Below are the code and all the weights of a small trained network. Each question names an input and a target symbol and asks about switching units off, where a switched-off unit gives its printed mean instead of its output.

import numpy as np


def w(rows, s, z=0):
    codes = np.array(rows[::2]) - 128.0
    scale = np.full(codes.shape[1], s)
    scale[-1] = z or s
    return codes * scale


def f(y):
    return y / 2 * (1 + np.tanh(0.7978845608 * (y + 0.044715 * y**3)))


def softmax(a):
    e = np.exp(a - a.max(-1, keepdims=True))
    return e / e.sum(-1, keepdims=True)


def log_softmax(a):
    a = a - a.max(-1, keepdims=True)
    return a - np.log(np.exp(a).sum(-1, keepdims=True))


def net(x, mask):
    ids = ['ΓΞΠΣΦΨΩαβεηθλμτ'.index(c) for c in x.split()]
    T = len(ids)
    res = E[ids] + P[:T]
    r = res
    for j in range(3):
        rows = slice(2 * j, 2 * j + 2)
        q, k, v = (r @ M[0][rows].T for M in (Q, K, V))
        z = softmax(np.where(np.tri(T) > 0, q @ k.T / 2**0.5, -1e9)) @ v
        o = O[0][rows]
        res = res + np.where(mask[j], z, o[:, -1]) @ o[:, :-1]
    y = f(res @ A[0][:, :-1].T + A[0][:, -1])
    res = res + np.where(mask[3:11], y, B[0][:, -1]) @ B[0][:, :-1]
    return log_softmax(res[-1] @ U[:, :-1].T + U[:, -1])


Q, K, V, O, A, B = {}, {}, {}, {}, {}, {}
E = w([
[121,113,100,129,100,170],'Γ',
[229,211,168,3,188,138],'Ξ',
[122,111,100,129,99,171],'Π',
[121,112,101,129,98,169],'Σ',
[124,109,100,129,96,174],'Φ',
[123,109,100,127,98,171],'Ψ',
[119,107,98,134,117,165],'Ω',
[109,137,85,128,72,155],'α',
[88,145,81,146,102,122],'β',
[67,81,103,176,62,170],'ε',
[116,100,145,158,135,109],'η',
[131,113,150,191,120,133],'θ',
[111,159,129,190,58,144],'λ',
[112,126,147,140,73,96],'μ',
[131,112,164,161,52,114],'τ',
],0.02)
P = w([
[50,121,139,90,171,176],'0',
[63,122,132,97,168,162],'1',
[76,121,125,104,164,149],'2',
[90,118,118,110,162,133],'3',
[103,117,110,116,157,118],'4',
[118,115,103,123,154,104],'5',
[130,116,97,131,149,91],'6',
[143,115,89,137,146,75],'7',
[157,114,82,144,141,61],'8',
[171,112,76,150,136,47],'9',
[184,110,68,155,134,31],'10',
[198,110,61,162,130,19],'11',
[209,108,53,166,126,3],'12',
],0.015)
Q[0] = w([
[165,188,147,36,170,100],'H0',
[158,193,255,90,146,67],'H0',
[147,65,89,127,154,160],'H1',
[176,157,121,83,158,144],'H1',
[188,170,133,52,154,140],'H2',
[167,164,201,188,107,161],'H2',
],0.055)
K[0] = w([
[37,100,116,188,171,168],'H0',
[4,84,119,116,76,201],'H0',
[154,134,66,141,91,79],'H1',
[162,123,118,64,169,219],'H1',
[113,134,73,1,172,175],'H2',
[68,188,218,60,164,157],'H2',
],0.053)
V[0] = w([
[153,141,23,164,183,204],'H0',
[142,169,93,79,74,145],'H0',
[191,114,169,92,6,178],'H1',
[213,59,85,171,189,207],'H1',
[166,166,45,135,165,117],'H2',
[152,222,176,212,104,154],'H2',
],0.021)
O[0] = w([
[62,114,125,218,120,177,102],'H0',
[87,22,187,170,145,155,165],'H0',
[182,102,163,135,87,151,112],'H1',
[167,100,7,106,177,173,2],'H1',
[59,148,190,91,125,154,140],'H2',
[144,185,167,211,163,168,84],'H2',
],0.011,0.0079)
A[0] = w([
[157,184,153,157,148,151,59],'N0',
[137,79,151,132,197,105,68],'N1',
[107,134,106,103,149,200,2],'N2',
[152,173,99,183,126,129,96],'N3',
[149,104,156,71,130,126,87],'N4',
[139,135,150,87,31,255,108],'N5',
[137,102,186,131,141,126,120],'N6',
[181,126,114,151,94,105,19],'N7',
],0.016,0.014)
B[0] = w([
[114,66,131,112,91,130,159],'N0',
[148,174,116,103,120,140,144],'N1',
[151,96,159,99,25,251,142],'N2',
[143,131,141,147,140,175,178],'N3',
[115,119,138,168,98,166,205],'N4',
[149,127,128,111,204,67,185],'N5',
[137,138,92,104,127,143,244],'N6',
[154,120,98,122,190,135,158],'N7',
],0.024,0.011)
U = w([
[101,133,151,111,106,122,79],'Γ',
[105,181,233,51,151,155,135],'Ξ',
[102,130,155,99,112,124,84],'Π',
[100,126,152,106,118,124,76],'Σ',
[109,111,151,96,120,127,59],'Φ',
[101,118,148,95,117,126,65],'Ψ',
[84,142,137,96,87,153,57],'Ω',
[101,106,196,128,163,56,178],'α',
[10,173,177,150,118,121,133],'β',
[94,91,50,224,41,58,57],'ε',
[91,210,70,49,90,90,152],'η',
[97,249,124,171,128,163,208],'θ',
[119,121,253,205,121,135,127],'λ',
[125,164,238,101,20,62,254],'μ',
[220,133,167,137,113,70,174],'τ',
],0.0056,0.0048)

Each question gives the input, a string of symbols that net reads in full, and the target symbol t.
The units are the heads (2 rows each of Q, K, V and O) and the neurons (one row each of A and B). Each row of codes is followed by its name. A weight is (code - 128) times the scale printed after its matrix; where a second scale follows, it is the last column's (O, A, B and U).
mask holds one flag per unit, heads first, then neurons. A switched-off unit (its flag False) gives its mean, the last column of its rows in O or B, instead of its output. The means were averaged over made-up inputs and are rounded, as every weight is.
A unit's drop is (log p(t) with every unit on - log p(t) with that unit switched off) / (log p(t) with every unit on - log p(t) with every unit switched off).
The circuit of an input: a set's keep is (log p(t) with only the set's units on - log p(t) with every unit switched off) / (log p(t) with every unit on - log p(t) with every unit switched off). Starting from all 11 units, units are removed one at a time, each time the one whose removal leaves the highest keep (on an exact tie, the one counted first), for as long as the keep stays at least 0.8.
units of the circuit, in order: the units of the circuit, biggest drop first
unit that matters most: the unit with the biggest drop
k most important neurons: the k neurons with the biggest drops, biggest first
heads that matter: for each layer, one digit per head in row order, 1 if its drop is at least 0.15 and else 0, layers parted by /
input η ε β, target η: units of the circuit, in order => H0
input Ψ θ η μ α α τ β ε Π, target ε: units of the circuit, in order => H0; H2
input μ β Ω Π Ψ Γ μ τ, target τ: units of the circuit, in order => N7; H2; H0
input ε Ω μ Φ Σ λ τ α, target τ: units of the circuit, in order => H2; H1; H0
input Φ α μ α θ μ θ Φ β Φ, target β: units of the circuit, in order => H1; H0; H2
input η μ Ψ θ η β μ μ β μ θ Φ, target μ: units of the circuit, in order => H2; H1; N0; H0
input θ Ω Φ, target θ: units of the circuit, in order => H2; H0; N3
input η τ Ω τ Σ β η Ψ θ Γ α, target θ: units of the circuit, in order => H0; H2
input ε μ λ, target μ: heads that matter => 110
input α Γ λ θ, target λ: 3 most important neurons => N3; N0; N6
input α τ Ω Π, target τ: units of the circuit, in order => H2; H0
input α Ω Ψ ε ε μ Π τ τ α Γ η μ, target μ: units of the circuit, in order => H2; H1
input η β Γ Φ α Φ β, target β: units of the circuit, in order => H0; H1; H2
input λ Ω β, target λ: 2 most important neurons => N3; N0
input μ θ α, target μ: unit that matters most => H1
input Γ λ ε, target λ: heads that matter => 001
input η α α, target η: heads that matter => 100
input θ θ ε θ Φ Π λ α, target λ: heads that matter => 001
input τ τ α μ Ψ α α, target α: heads that matter => 101
input θ α Σ α Φ, target α: most important neuron => N5
input μ λ Σ, target μ: heads that matter => 110
input Ω η Γ Ψ Φ β Φ, target β: heads that matter => 110
